Below is a small trained network, with its code and all its weights. Each question gives an input and a class and asks what happens when units are switched off, that is, made to give their printed mean instead of their output.

import numpy as np


def w(rows, s, z=0):
    codes = np.array(rows[::2]) - 128.0
    scale = np.full(codes.shape[1], s)
    scale[-1] = z or s
    return codes * scale


def norm(h):
    return h / np.sqrt((h * h).mean(-1, keepdims=True) + 1e-5)


def f(y):
    return np.maximum(y, 0)


def log_softmax(a):
    a = a - a.max(-1, keepdims=True)
    return a - np.log(np.exp(a).sum(-1, keepdims=True))


def net(x, mask):
    res = np.array(x, float).reshape(1, 2) / 4 @ E
    u = 0
    for l in range(3):
        y = f(norm(res) @ A[l][:, :-1].T + A[l][:, -1])
        res = res + np.where(mask[u : u + 13], y, B[l][:, -1]) @ B[l][:, :-1]
        u += 13
    return log_softmax(norm(res)[-1] @ U[:, :-1].T + U[:, -1])


A, B = {}, {}
E = w([
[165,2,198,31],'x0',
[38,101,141,183],'x1',
],0.0089)
A[0] = w([
[127,58,142,230,80],'0.n0',
[121,61,109,179,72],'0.n1',
[154,137,254,177,100],'0.n2',
[207,218,138,119,22],'0.n3',
[53,41,164,109,188],'0.n4',
[176,105,113,72,95],'0.n5',
[107,139,121,99,26],'0.n6',
[190,113,193,176,112],'0.n7',
[109,132,193,89,64],'0.n8',
[82,102,70,178,46],'0.n9',
[52,191,78,52,255],'0.n10',
[169,109,131,130,87],'0.n11',
[94,58,123,190,12],'0.n12',
],0.0082,0.0018)
B[0] = w([
[114,104,118,51,188],'0.n0',
[97,172,57,125,163],'0.n1',
[107,175,134,161,155],'0.n2',
[162,33,58,158,189],'0.n3',
[128,255,171,168,255],'0.n4',
[180,184,130,206,202],'0.n5',
[157,176,79,151,128],'0.n6',
[140,159,133,155,156],'0.n7',
[190,137,123,158,168],'0.n8',
[204,96,147,65,191],'0.n9',
[222,137,180,203,198],'0.n10',
[41,162,108,115,156],'0.n11',
[125,133,87,88,180],'0.n12',
],0.0063,0.005)
A[1] = w([
[179,88,200,111,107],'1.n0',
[58,97,127,120,135],'1.n1',
[111,75,88,108,128],'1.n2',
[126,107,135,219,122],'1.n3',
[159,169,139,132,47],'1.n4',
[99,150,170,137,114],'1.n5',
[124,158,109,140,105],'1.n6',
[180,127,134,156,132],'1.n7',
[61,107,158,150,159],'1.n8',
[132,84,141,156,142],'1.n9',
[33,113,107,124,97],'1.n10',
[152,128,109,108,5],'1.n11',
[84,45,248,100,146],'1.n12',
],0.015,0.0033)
B[1] = w([
[137,152,107,172,251],'1.n0',
[203,33,2,47,163],'1.n1',
[66,202,201,81,129],'1.n2',
[112,116,175,124,212],'1.n3',
[110,102,149,101,181],'1.n4',
[117,76,122,92,192],'1.n5',
[111,85,161,122,184],'1.n6',
[27,115,132,84,220],'1.n7',
[187,60,50,120,194],'1.n8',
[113,188,157,72,142],'1.n9',
[199,84,135,86,181],'1.n10',
[148,106,118,140,142],'1.n11',
[99,181,177,194,253],'1.n12',
],0.0088,0.0067)
A[2] = w([
[140,160,153,206,97],'2.n0',
[206,77,38,84,128],'2.n1',
[149,117,170,252,49],'2.n2',
[158,119,160,158,76],'2.n3',
[99,139,118,109,206],'2.n4',
[143,178,111,103,147],'2.n5',
[189,123,163,132,124],'2.n6',
[87,210,113,164,107],'2.n7',
[128,62,206,44,234],'2.n8',
[162,168,89,110,7],'2.n9',
[126,160,127,214,140],'2.n10',
[31,160,172,59,96],'2.n11',
[158,162,65,75,98],'2.n12',
],0.011,0.0018)
B[2] = w([
[95,157,212,95,213],'2.n0',
[37,1,96,93,253],'2.n1',
[128,138,145,76,236],'2.n2',
[85,164,178,69,158],'2.n3',
[162,187,110,139,148],'2.n4',
[118,120,76,121,152],'2.n5',
[35,96,131,188,173],'2.n6',
[75,87,188,125,204],'2.n7',
[117,168,67,152,224],'2.n8',
[137,104,113,101,150],'2.n9',
[161,150,235,105,218],'2.n10',
[215,167,59,114,190],'2.n11',
[156,65,96,160,178],'2.n12',
],0.0077,0.0069)
U = w([
[91,175,239,120,151],'0',
[88,35,76,108,147],'1',
[175,225,46,123,147],'2',
[195,120,132,236,8],'3',
[220,110,138,254,5],'4',
[200,119,135,209,14],'5',
],0.028)

Each question gives the input, the list of numbers given to net, and the class t.
The units are the neurons (one row each of A and B). Each row of codes is followed by its name. A weight is (code - 128) times the scale printed after its matrix; where a second scale follows, it is the last column's (A, B and U).
mask holds one flag per neuron, layer by layer. A switched-off neuron (its flag False) gives its mean, the last column of its row in B, instead of its output. The means were averaged over made-up inputs and are rounded, as every weight is.
A unit's drop is (log p(t) with every unit on - log p(t) with that unit switched off) / (log p(t) with every unit on - log p(t) with every unit switched off).
most important unit: the unit with the biggest drop
top k neurons: the k neurons with the biggest drops, biggest first
top k neurons in layer l: the k neurons of layer l with the biggest drops, biggest first
drop of u: that unit's drop, to one decimal
input [-3,-5], class 1: most important unit : 1.n12
input [3,3], class 2: top 2 neurons : 0.n4; 0.n1
input [3,1], class 2: top 2 neurons : 0.n4; 1.n12
input [-5,-6], class 1: top 3 neurons in layer 0 : 0.n4; 0.n3; 0.n5
input [-2,0], class 2: top 2 neurons : 1.n12; 2.n11
input [-3,2], class 2: top 4 neurons : 1.n12; 1.n0; 2.n11; 0.n9
input [1,0], class 2: top 3 neurons : 1.n12; 2.n11; 1.n0
input [-4,-5], class 1: top 2 neurons : 1.n12; 0.n4
input [1,-3], class 2: top 3 neurons : 1.n7; 1.n8; 0.n9
input [0,-5], class 1: top 2 neurons : 1.n12; 0.n3
input [5,-5], class 0: top 3 neurons : 1.n1; 1.n8; 1.n0
input [7,-7], class 0: top 3 neurons in layer 1 : 1.n1; 1.n8; 1.n12
input [-1,3], class 2: top 2 neurons in layer 0 : 0.n9; 0.n10
input [4,-2], class 0: top neuron : 1.n0
input [-1,1], class 2: top 2 neurons in layer 1 : 1.n7; 1.n12
input [-4,-3], class 0: top 2 neurons in layer 1 : 1.n1; 1.n8
input [-2,4], class 1: top 2 neurons in layer 0 : 0.n5; 0.n4
input [1,1], class 2: top 3 neurons : 1.n12; 1.n0; 2.n11
input [-2,-5], class 1: drop of 0.n3 : 1.2
input [1,-2], class 2: most important unit : 1.n7
input [-6,-5], class 0: drop of 1.n8 : 0.2
